Below are the code and all the weights of a small trained network. Each question names an input and a class and asks about switching units off, where a switched-off unit gives its printed mean instead of its output.

import numpy as np


def w(rows, s, z=0):
    codes = np.array(rows[::2]) - 128.0
    scale = np.full(codes.shape[1], s)
    scale[-1] = z or s
    return codes * scale


def norm(h):
    return h / np.sqrt((h * h).mean(-1, keepdims=True) + 1e-5)


def f(y):
    return y / 2 * (1 + np.tanh(0.7978845608 * (y + 0.044715 * y**3)))


def log_softmax(a):
    a = a - a.max(-1, keepdims=True)
    return a - np.log(np.exp(a).sum(-1, keepdims=True))


def net(x, mask):
    res = np.array(x, float).reshape(1, 8) / 4 @ E
    u = 0
    for l in range(2):
        y = f(norm(res) @ A[l][:, :-1].T + A[l][:, -1])
        res = res + np.where(mask[u : u + 16], y, B[l][:, -1]) @ B[l][:, :-1]
        u += 16
    return log_softmax(norm(res)[-1] @ U[:, :-1].T + U[:, -1])


A, B = {}, {}
E = w([
[66,124,64,194,192,173,12,157,39,145],'x0',
[197,88,181,177,88,133,117,70,57,141],'x1',
[162,149,81,166,68,139,98,155,170,135],'x2',
[129,127,126,129,127,128,127,130,132,126],'x3',
[212,206,124,138,201,80,134,163,118,254],'x4',
[169,141,132,138,127,152,167,230,85,63],'x5',
[85,116,236,139,93,125,81,205,153,168],'x6',
[116,92,115,230,155,52,154,150,152,111],'x7',
],0.00061)
A[0] = w([
[76,127,121,130,104,75,65,14,188,198,77],'L0N1',
[105,103,120,164,99,153,96,100,114,58,2],'L0N2',
[93,163,89,143,154,170,64,141,24,135,6],'L0N3',
[210,77,168,187,72,96,93,68,42,130,25],'L0N4',
[76,134,197,141,107,114,81,201,183,143,88],'L0N5',
[183,141,149,131,136,169,180,251,64,46,159],'L0N6',
[116,47,118,232,189,44,161,150,190,113,103],'L0N7',
[174,169,118,139,111,104,96,181,111,112,104],'L0N8',
[161,195,122,144,181,95,113,110,122,173,29],'L0N9',
[113,66,102,216,159,33,147,134,155,100,29],'L0N10',
[169,162,158,176,147,85,143,130,102,167,42],'L0N11',
[141,170,128,19,112,192,66,103,127,129,171],'L0N12',
[31,176,48,63,159,77,134,193,197,118,107],'L0N13',
[101,109,205,117,90,114,69,202,178,169,121],'L0N14',
[130,127,127,129,166,207,100,148,91,120,92],'L0N15',
[137,115,152,87,88,76,184,112,177,113,7],'L0N16',
],0.0024,0.00043)
B[0] = w([
[52,161,107,199,120,177,254,119,102,155,230],'L0N1',
[156,108,100,98,155,129,125,190,181,125,157],'L0N2',
[140,141,166,148,125,38,114,95,210,88,223],'L0N3',
[139,228,186,124,220,238,128,140,154,88,190],'L0N4',
[181,66,149,158,105,159,144,102,39,109,185],'L0N5',
[26,161,122,180,108,135,187,6,151,227,243],'L0N6',
[126,232,160,21,73,166,90,90,56,159,201],'L0N7',
[93,90,101,118,103,168,158,101,118,166,140],'L0N8',
[115,46,122,111,115,128,157,185,131,124,166],'L0N9',
[118,183,128,27,64,163,99,125,83,125,165],'L0N10',
[141,91,117,72,144,171,99,173,162,147,137],'L0N11',
[123,206,158,94,72,109,114,148,31,127,241],'L0N12',
[237,159,225,182,173,235,106,82,113,119,255],'L0N13',
[170,97,122,193,136,78,180,93,25,91,204],'L0N14',
[115,163,120,147,137,68,152,115,163,162,167],'L0N15',
[138,123,152,151,157,74,102,141,172,128,155],'L0N16',
],0.002,0.00072)
A[1] = w([
[115,181,163,69,102,124,120,100,68,135,204],'L1N1',
[149,153,205,164,130,198,113,135,131,130,201],'L1N2',
[98,87,115,108,86,109,85,80,96,58,175],'L1N3',
[107,83,192,101,252,77,131,90,104,124,254],'L1N4',
[72,104,132,159,87,150,133,109,163,62,101],'L1N5',
[176,121,107,138,166,78,124,121,99,224,190],'L1N6',
[155,110,105,104,149,113,110,160,152,200,89],'L1N7',
[178,101,177,78,84,116,200,125,185,118,94],'L1N8',
[74,126,86,165,178,146,41,169,91,122,97],'L1N9',
[163,139,9,71,170,136,143,70,161,92,109],'L1N10',
[89,83,145,108,158,191,119,92,162,160,136],'L1N11',
[91,105,80,165,157,107,74,132,82,120,170],'L1N12',
[67,148,115,134,146,121,193,139,130,173,67],'L1N13',
[123,169,155,134,90,105,130,156,89,113,139],'L1N14',
[83,56,120,79,117,156,127,115,148,56,41],'L1N15',
[129,113,144,139,126,155,104,88,154,72,58],'L1N16',
],0.0027,0.00062)
B[1] = w([
[86,128,44,135,112,52,71,194,176,133,247],'L1N1',
[150,113,26,118,236,154,89,108,137,38,234],'L1N2',
[162,114,127,77,119,124,158,227,177,175,184],'L1N3',
[141,90,49,135,80,158,144,155,180,76,226],'L1N4',
[171,132,125,68,135,200,173,160,140,254,176],'L1N5',
[118,101,166,52,73,198,168,200,168,114,212],'L1N6',
[193,129,199,88,124,178,139,187,129,111,114],'L1N7',
[115,136,131,214,177,31,31,98,209,145,175],'L1N8',
[197,154,180,128,110,32,126,45,217,133,176],'L1N9',
[100,14,196,187,104,99,80,160,22,106,207],'L1N10',
[184,232,140,203,165,140,199,181,118,73,148],'L1N11',
[146,101,184,112,108,55,206,119,208,147,162],'L1N12',
[94,148,148,160,95,197,135,115,123,158,154],'L1N13',
[119,120,47,37,135,95,98,86,77,142,166],'L1N14',
[208,163,177,128,145,164,144,180,119,217,124],'L1N15',
[168,122,160,101,169,154,150,221,109,130,141],'L1N16',
],0.0019,0.0012)
U = w([
[172,126,197,163,136,4,103,81,250,132,135],'0',
[201,103,192,45,115,217,181,244,155,196,123],'1',
[184,183,114,159,236,199,81,89,116,40,104],'2',
[73,192,73,42,71,75,53,128,76,145,83],'3',
[39,180,134,197,114,181,225,62,107,190,65],'4',
[125,2,179,179,99,93,120,134,7,83,84],'5',
[124,117,80,142,121,138,133,140,149,113,255],'6',
],0.0067,0.0033)

Each question gives the input, the list of numbers given to net, and the class t.
The units are the neurons (one row each of A and B). Each row of codes is followed by its name. A weight is (code - 128) times the scale printed after its matrix; where a second scale follows, it is the last column's (A, B and U).
mask holds one flag per neuron, layer by layer. A switched-off neuron (its flag False) gives its mean, the last column of its row in B, instead of its output. The means were averaged over made-up inputs and are rounded, as every weight is.
A unit's drop is (log p(t) with every unit on - log p(t) with that unit switched off) / (log p(t) with every unit on - log p(t) with every unit switched off).
The circuit of an input: a set's keep is (log p(t) with only the set's units on - log p(t) with every unit switched off) / (log p(t) with every unit on - log p(t) with every unit switched off). Starting from the 12 units with the biggest drops (on a tie, the unit counted first), units are removed one at a time, each time the one whose removal leaves the highest keep (on an exact tie, the one counted first), for as long as the keep stays at least 0.8.
units of the circuit, in order: the units of the circuit, biggest drop first
most important unit: the unit with the biggest drop
top k neurons: the k neurons with the biggest drops, biggest first
k most important neurons of layer l: the k neurons of layer l with the biggest drops, biggest first
input [1,-1,-8,8,0,-8,0,1], class 4: units of the circuit, in order => L0N1
input [7,6,-6,4,-8,5,-1,-6], class 1: top 3 neurons => L0N13, L1N3, L1N5
input [7,5,2,5,4,7,1,8], class 3: units of the circuit, in order => L0N7, L0N10
input [5,1,2,7,6,-7,-7,8], class 3: units of the circuit, in order => L0N7, L0N10
input [8,-8,7,-4,-4,3,1,-3], class 0: top 3 neurons => L1N9, L0N4, L1N12
input [-4,6,-1,-4,-2,7,3,2], class 4: 2 most important neurons of layer 0 => L0N6, L0N13
input [2,4,-5,-8,8,0,8,5], class 1: top 4 neurons => L1N6, L0N11, L1N10, L0N12
input [-8,-6,-5,0,-5,1,5,-8], class 0: 2 most important neurons of layer 1 => L1N8, L1N6
input [-6,-7,-7,2,2,6,0,-4], class 2: 2 most important neurons of layer 1 => L1N12, L1N9
input [-1,-5,2,-7,7,2,-6,-2], class 1: top 2 neurons => L1N6, L0N4
input [6,-2,6,-3,7,-1,-1,5], class 1: 2 most important neurons of layer 1 => L1N6, L1N7
input [-7,-6,-5,8,6,-3,7,-5], class 0: top 3 neurons => L1N8, L0N4, L1N5
input [8,2,-8,8,5,8,5,-7], class 0: units of the circuit, in order => L0N3, L1N9, L0N7
input [8,2,0,6,-1,-3,5,7], class 0: units of the circuit, in order => L1N9
input [-5,-7,-1,3,0,2,-3,-8], class 3: units of the circuit, in order => L0N12, L1N1
input [1,0,-1,-4,-6,-8,8,6], class 4: 4 most important neurons of layer 1 => L1N10, L1N5, L1N6, L1N7
input [-4,5,8,-3,6,-2,-8,6], class 5: 4 most important neurons of layer 1 => L1N10, L1N5, L1N3, L1N15
input [-5,-1,2,-5,1,4,-8,1], class 5: 2 most important neurons of layer 0 => L0N1, L0N3
input [4,2,-1,-4,-5,6,-5,-5], class 4: top 4 neurons => L0N6, L0N15, L0N7, L0N10
input [-3,8,5,8,-5,0,-3,-4], class 2: units of the circuit, in order => L0N4, L1N2
input [5,-3,1,-4,0,6,8,-7], class 5: top 3 neurons => L0N14, L0N5, L0N7
input [0,8,-5,-1,-6,1,-1,6], class 2: most important unit => L0N4
input [-8,5,-6,3,2,-4,-3,-8], class 0: top 2 neurons => L1N8, L0N7
input [5,-8,6,1,-4,3,3,7], class 2: 2 most important neurons of layer 1 => L1N2, L1N8
input [-3,5,4,5,7,6,-8,1], class 5: 3 most important neurons of layer 0 => L0N13, L0N1, L0N2
input [-5,-4,2,6,1,8,-4,5], class 4: 3 most important neurons of layer 0 => L0N6, L0N12, L0N3
input [-8,-6,-4,3,2,7,5,0], class 0: top 4 neurons => L1N8, L0N1, L0N4, L0N16
input [3,-3,-4,-7,-2,0,-4,7], class 3: units of the circuit, in order => L0N7
input [6,-5,-8,5,-1,-5,-8,-3], class 5: units of the circuit, in order => L1N10, L0N6
input [-3,3,-8,1,1,-1,-8,-1], class 5: 2 most important neurons of layer 1 => L1N10, L1N2
